Below is a small trained network, with its code and all its weights. Each question gives an input and a class and asks what happens when units are switched off, that is, made to give their printed mean instead of their output.

import numpy as np


def w(rows, s, z=0):
    codes = np.array(rows[::2]) - 128.0
    scale = np.full(codes.shape[1], s)
    scale[-1] = z or s
    return codes * scale


def norm(h):
    return h / np.sqrt((h * h).mean(-1, keepdims=True) + 1e-5)


def f(y):
    return np.maximum(y, 0)


def log_softmax(a):
    a = a - a.max(-1, keepdims=True)
    return a - np.log(np.exp(a).sum(-1, keepdims=True))


def net(x, mask):
    res = np.array(x, float).reshape(1, 3) / 4 @ E
    u = 0
    for l in range(3):
        y = f(norm(res) @ A[l][:, :-1].T + A[l][:, -1])
        res = res + np.where(mask[u : u + 10], y, B[l][:, -1]) @ B[l][:, :-1]
        u += 10
    return log_softmax(norm(res)[-1] @ U[:, :-1].T + U[:, -1])


A, B = {}, {}
E = w([
[22,23,75,231,138],'x0',
[167,212,28,106,123],'x1',
[8,128,182,61,131],'x2',
],0.0013)
A[0] = w([
[213,102,128,217,204,41],'0.n1',
[208,232,95,94,140,6],'0.n2',
[219,86,230,138,24,77],'0.n3',
[123,133,134,123,126,99],'0.n4',
[116,86,134,179,122,112],'0.n5',
[124,138,123,131,96,90],'0.n6',
[221,106,231,110,62,67],'0.n7',
[197,251,95,53,169,42],'0.n8',
[50,139,177,78,217,23],'0.n9',
[157,112,226,131,109,45],'0.n10',
],0.0023,0.002)
B[0] = w([
[169,85,108,148,6,184],'0.n1',
[168,173,69,51,83,202],'0.n2',
[155,107,108,96,208,200],'0.n3',
[120,116,113,111,112,128],'0.n4',
[156,103,93,114,148,205],'0.n5',
[119,131,126,130,127,128],'0.n6',
[134,105,114,101,254,202],'0.n7',
[202,155,100,85,67,250],'0.n8',
[101,113,177,115,46,174],'0.n9',
[144,101,141,103,178,162],'0.n10',
],0.0027,0.0012)
A[1] = w([
[56,145,204,96,46,7],'1.n1',
[96,103,206,30,199,98],'1.n2',
[142,128,180,105,169,35],'1.n3',
[127,117,125,116,117,101],'1.n4',
[66,109,144,162,115,84],'1.n5',
[166,253,47,122,163,50],'1.n6',
[88,126,89,159,99,112],'1.n7',
[116,156,158,137,101,77],'1.n8',
[9,81,167,188,130,103],'1.n9',
[125,159,52,171,135,127],'1.n10',
],0.0034,0.0018)
B[1] = w([
[76,148,150,189,1,169],'1.n1',
[105,112,200,171,95,215],'1.n2',
[124,114,145,142,167,144],'1.n3',
[123,134,128,129,131,128],'1.n4',
[120,145,91,81,144,177],'1.n5',
[121,218,163,161,169,199],'1.n6',
[134,101,145,123,165,173],'1.n7',
[117,115,97,126,147,131],'1.n8',
[121,153,74,62,153,251],'1.n9',
[108,102,210,148,154,180],'1.n10',
],0.0044,0.0025)
A[2] = w([
[64,122,151,128,4,60],'2.n1',
[150,194,249,150,76,147],'2.n2',
[60,57,157,175,131,128],'2.n3',
[146,98,214,103,139,6],'2.n4',
[182,63,127,187,85,66],'2.n5',
[201,203,106,76,95,53],'2.n6',
[188,168,135,150,237,102],'2.n7',
[84,192,161,97,187,122],'2.n8',
[103,124,156,70,84,113],'2.n9',
[189,74,99,82,128,104],'2.n10',
],0.0037,0.0022)
B[2] = w([
[95,139,203,113,20,190],'2.n1',
[128,81,41,82,185,255],'2.n2',
[173,202,117,58,119,242],'2.n3',
[172,68,203,87,229,151],'2.n4',
[180,58,91,158,36,170],'2.n5',
[234,238,71,2,83,208],'2.n6',
[39,180,156,145,76,202],'2.n7',
[202,77,110,203,88,207],'2.n8',
[136,114,174,193,100,180],'2.n9',
[90,151,123,181,112,156],'2.n10',
],0.0033,0.0023)
U = w([
[15,123,213,79,20,165],'0',
[79,204,122,253,184,113],'1',
[121,128,147,150,143,3],'2',
[248,254,94,65,102,178],'3',
[179,57,251,74,217,147],'4',
[156,112,174,169,153,28],'5',
[221,40,71,217,65,154],'6',
[19,66,22,75,218,152],'7',
],0.0084,0.0067)

Each question gives the input, the list of numbers given to net, and the class t.
The units are the neurons (one row each of A and B). Each row of codes is followed by its name. A weight is (code - 128) times the scale printed after its matrix; where a second scale follows, it is the last column's (A, B and U).
mask holds one flag per neuron, layer by layer. A switched-off neuron (its flag False) gives its mean, the last column of its row in B, instead of its output. The means were averaged over made-up inputs and are rounded, as every weight is.
A unit's drop is (log p(t) with every unit on - log p(t) with that unit switched off) / (log p(t) with every unit on - log p(t) with every unit switched off).
The circuit of an input: a set's keep is (log p(t) with only the set's units on - log p(t) with every unit switched off) / (log p(t) with every unit on - log p(t) with every unit switched off). Starting from the 12 units with the biggest drops (on a tie, the unit counted first), units are removed one at a time, each time the one whose removal leaves the highest keep (on an exact tie, the one counted first), for as long as the keep stays at least 0.8.
units of the circuit, in order: the units of the circuit, biggest drop first
unit that matters most: the unit with the biggest drop
top k neurons: the k neurons with the biggest drops, biggest first
k most important neurons of layer l: the k neurons of layer l with the biggest drops, biggest first
drop when u is switched off: that unit's drop, to one decimal
input [3,8,7], class 1: unit that matters most -> 2.n2
input [-7,-6,5], class 4: top 2 neurons -> 0.n7; 2.n4
input [5,5,-1], class 1: top 2 neurons -> 2.n2; 1.n10
input [8,-5,-3], class 7: units of the circuit, in order -> 1.n9; 2.n8
input [2,2,-2], class 6: units of the circuit, in order -> 1.n9; 2.n6
input [6,7,-5], class 1: units of the circuit, in order -> 1.n6; 1.n10; 2.n6
input [-8,-4,5], class 4: top 3 neurons -> 0.n7; 2.n2; 2.n4
input [4,5,-5], class 1: 2 most important neurons of layer 0 -> 0.n9; 0.n8
input [-2,-3,-4], class 5: 3 most important neurons of layer 1 -> 1.n9; 1.n1; 1.n10
input [6,4,-2], class 7: top 4 neurons -> 0.n8; 2.n8; 1.n6; 1.n2
input [3,4,3], class 7: top 2 neurons -> 0.n8; 2.n6
input [0,-3,-3], class 6: 2 most important neurons of layer 1 -> 1.n6; 1.n9
input [5,0,-2], class 7: 2 most important neurons of layer 2 -> 2.n6; 2.n8
input [-3,0,4], class 0: unit that matters most -> 1.n1
input [8,-6,4], class 7: drop when 1.n9 is switched off -> 0.6
input [8,-6,3], class 7: drop when 1.n9 is switched off -> 0.2
input [-6,-6,3], class 4: drop when 0.n7 is switched off -> 0.1
